Here is a tiny trained network, its code and every weight. The questions are about switching its units off for an input and a class, where a switched-off unit gives its printed mean instead of its output.

import numpy as np


def w(rows, s, z=0):
    codes = np.array(rows[::2]) - 128.0
    scale = np.full(codes.shape[1], s)
    scale[-1] = z or s
    return codes * scale


def f(y):
    return np.maximum(y, 0)


def log_softmax(a):
    a = a - a.max(-1, keepdims=True)
    return a - np.log(np.exp(a).sum(-1, keepdims=True))


def net(x, mask):
    res = np.array(x, float).reshape(1, 4) / 4 @ E
    y = f(res @ A[0][:, :-1].T + A[0][:, -1])
    res = res + np.where(mask, y, B[0][:, -1]) @ B[0][:, :-1]
    return log_softmax(res[-1] @ U[:, :-1].T + U[:, -1])


A, B = {}, {}
E = w([
[215,117,12,96,133,22,168,139,191,95,59],'x0',
[117,61,200,107,228,80,134,132,140,218,51],'x1',
[172,76,167,80,118,110,210,121,33,14,89],'x2',
[156,188,144,235,112,124,218,168,102,184,55],'x3',
],0.011)
A[0] = w([
[117,180,128,120,67,128,136,145,95,34,129,74],'n0',
[105,170,130,151,96,105,121,248,108,169,103,69],'n1',
[116,64,198,89,222,100,134,153,131,203,62,44],'n2',
[142,82,124,86,155,159,74,21,187,67,160,30],'n3',
[132,178,53,151,2,186,121,141,114,61,187,91],'n4',
[118,207,76,155,158,146,70,135,232,180,166,111],'n5',
[104,36,167,111,207,92,162,161,137,184,112,89],'n6',
[158,97,94,95,192,134,27,182,75,66,165,35],'n7',
[29,128,248,143,98,225,136,77,77,121,148,69],'n8',
[136,142,104,211,121,177,69,104,219,185,143,53],'n9',
[127,220,87,145,42,157,132,136,113,85,171,26],'n10',
[203,144,35,117,168,59,157,141,188,110,76,113],'n11',
[170,137,75,22,128,121,146,142,211,135,103,26],'n12',
[165,47,146,180,112,124,179,115,93,72,121,46],'n13',
[126,101,206,155,132,198,61,133,71,171,131,2],'n14',
[131,102,140,122,132,113,146,129,44,82,112,50],'n15',
[64,94,81,47,116,121,62,81,107,115,119,243],'n16',
[47,113,177,102,229,130,147,99,101,156,86,68],'n17',
[138,94,148,39,153,135,39,52,153,93,137,12],'n18',
[78,174,178,131,40,153,128,100,97,122,178,164],'n19',
[148,187,128,197,89,167,170,170,98,128,75,68],'n20',
[65,137,50,167,130,102,76,172,205,183,119,79],'n21',
[211,100,86,110,107,94,125,143,146,160,88,22],'n22',
[185,164,168,249,105,139,162,154,98,167,82,113],'n23',
[154,181,141,235,187,126,216,154,102,124,109,171],'n24',
[115,73,148,35,168,125,77,42,193,90,232,102],'n25',
[178,146,143,165,107,161,173,139,117,151,67,20],'n26',
[122,76,173,58,83,126,219,88,42,23,82,104],'n27',
[118,147,112,120,25,125,106,111,107,120,156,39],'n28',
[172,192,137,171,142,146,159,193,105,150,89,14],'n29',
[157,149,69,114,83,74,159,129,253,43,88,85],'n30',
[181,121,186,114,154,150,173,124,38,29,66,58],'n31',
],0.0096,0.0092)
B[0] = w([
[121,84,105,126,111,99,77,130,167,82,104,182],'n0',
[130,161,80,118,107,114,142,97,92,144,214,168],'n1',
[190,73,75,146,5,117,9,167,162,94,69,223],'n2',
[158,163,67,219,123,60,112,89,104,215,173,189],'n3',
[158,114,113,79,40,113,36,215,162,83,65,238],'n4',
[74,45,163,86,140,184,191,154,185,121,186,243],'n5',
[152,90,91,90,90,114,11,180,138,88,55,211],'n6',
[146,147,96,193,124,122,104,99,109,206,149,170],'n7',
[193,182,170,187,235,185,135,104,67,86,108,232],'n8',
[106,45,150,162,177,154,167,147,213,140,189,207],'n9',
[157,76,103,211,59,71,31,183,168,118,74,197],'n10',
[139,177,191,151,153,185,136,120,55,59,106,253],'n11',
[156,183,226,249,169,135,102,155,100,117,129,187],'n12',
[88,89,170,169,130,160,127,150,122,166,187,174],'n13',
[140,164,179,228,189,167,127,168,80,79,110,178],'n14',
[98,104,141,191,149,148,140,169,173,149,188,170],'n15',
[75,179,133,21,80,78,203,38,107,178,125,237],'n16',
[161,138,132,125,60,128,59,186,163,96,80,190],'n17',
[121,182,50,249,98,86,161,124,124,169,174,193],'n18',
[131,145,186,98,138,168,111,111,78,63,77,211],'n19',
[156,159,32,164,63,91,196,55,87,154,155,197],'n20',
[81,60,143,95,179,160,164,166,169,117,197,218],'n21',
[152,153,162,246,184,122,98,162,102,100,119,174],'n22',
[115,183,80,76,100,65,177,64,115,193,139,227],'n23',
[86,179,102,14,116,71,167,65,89,195,143,236],'n24',
[131,177,67,128,140,45,192,83,104,201,128,242],'n25',
[109,144,122,225,137,105,65,131,112,182,190,166],'n26',
[76,51,154,78,177,135,181,163,200,137,212,251],'n27',
[157,122,100,225,92,83,99,184,154,121,87,159],'n28',
[120,150,113,254,110,88,141,109,131,187,135,171],'n29',
[159,168,160,150,189,212,98,118,70,104,83,229],'n30',
[93,64,102,151,156,179,154,142,184,147,209,219],'n31',
],0.0083,0.016)
U = w([
[116,180,77,147,112,78,136,90,110,191,146,107],'0',
[102,53,129,139,157,146,135,133,166,138,186,97],'1',
[131,110,97,140,74,107,60,144,142,108,75,113],'2',
[131,185,150,166,182,158,108,115,80,99,108,99],'3',
[96,148,138,3,118,135,157,69,115,121,79,251],'4',
],0.013,0.026)

Each question gives the input, the list of numbers given to net, and the class t.
The units are the neurons (one row each of A and B). Each row of codes is followed by its name. A weight is (code - 128) times the scale printed after its matrix; where a second scale follows, it is the last column's (A, B and U).
mask holds one flag per neuron, in row order. A switched-off neuron (its flag False) gives its mean, the last column of its row in B, instead of its output. The means were averaged over made-up inputs and are rounded, as every weight is.
A unit's drop is (log p(t) with every unit on - log p(t) with that unit switched off) / (log p(t) with every unit on - log p(t) with every unit switched off).
The circuit of an input: a set's keep is (log p(t) with only the set's units on - log p(t) with every unit switched off) / (log p(t) with every unit on - log p(t) with every unit switched off). Starting from the 12 units with the biggest drops (on a tie, the unit counted first), units are removed one at a time, each time the one whose removal leaves the highest keep (on an exact tie, the one counted first), for as long as the keep stays at least 0.8.
circuit, biggest first: the units of the circuit, biggest drop first
unit that matters most: the unit with the biggest drop
k most important neurons: the k neurons with the biggest drops, biggest first
drop when u is switched off: that unit's drop, to one decimal
input [-8,-7,3,-5], class 3: circuit, biggest first -> [n8]
input [-4,-2,-5,-5], class 0: 3 most important neurons -> [n25, n27, n16]
input [6,-5,1,4], class 3: 4 most important neurons -> [n30, n11, n2, n6]
input [7,-2,4,-7], class 0: 4 most important neurons -> [n25, n16, n3, n8]
input [-6,-8,-8,-2], class 1: 2 most important neurons -> [n5, n9]
input [-5,-4,-6,5], class 1: 2 most important neurons -> [n9, n5]
input [-6,7,6,-6], class 2: 3 most important neurons -> [n2, n17, n6]
input [-3,5,-1,-5], class 0: 4 most important neurons -> [n25, n4, n16, n18]
input [1,8,-7,4], class 2: 2 most important neurons -> [n2, n6]
input [4,6,0,5], class 2: 2 most important neurons -> [n2, n6]
input [1,3,4,2], class 1: 2 most important neurons -> [n16, n31]
input [-6,-5,-2,5], class 3: 2 most important neurons -> [n8, n19]
input [-6,3,0,-5], class 3: drop when n8 is switched off -> 1.5
input [-4,-6,-6,-8], class 0: drop when n25 is switched off -> 0.5
input [-6,4,6,-6], class 0: drop when n30 is switched off -> 0.2
input [-2,-7,4,-4], class 2: unit that matters most -> n4
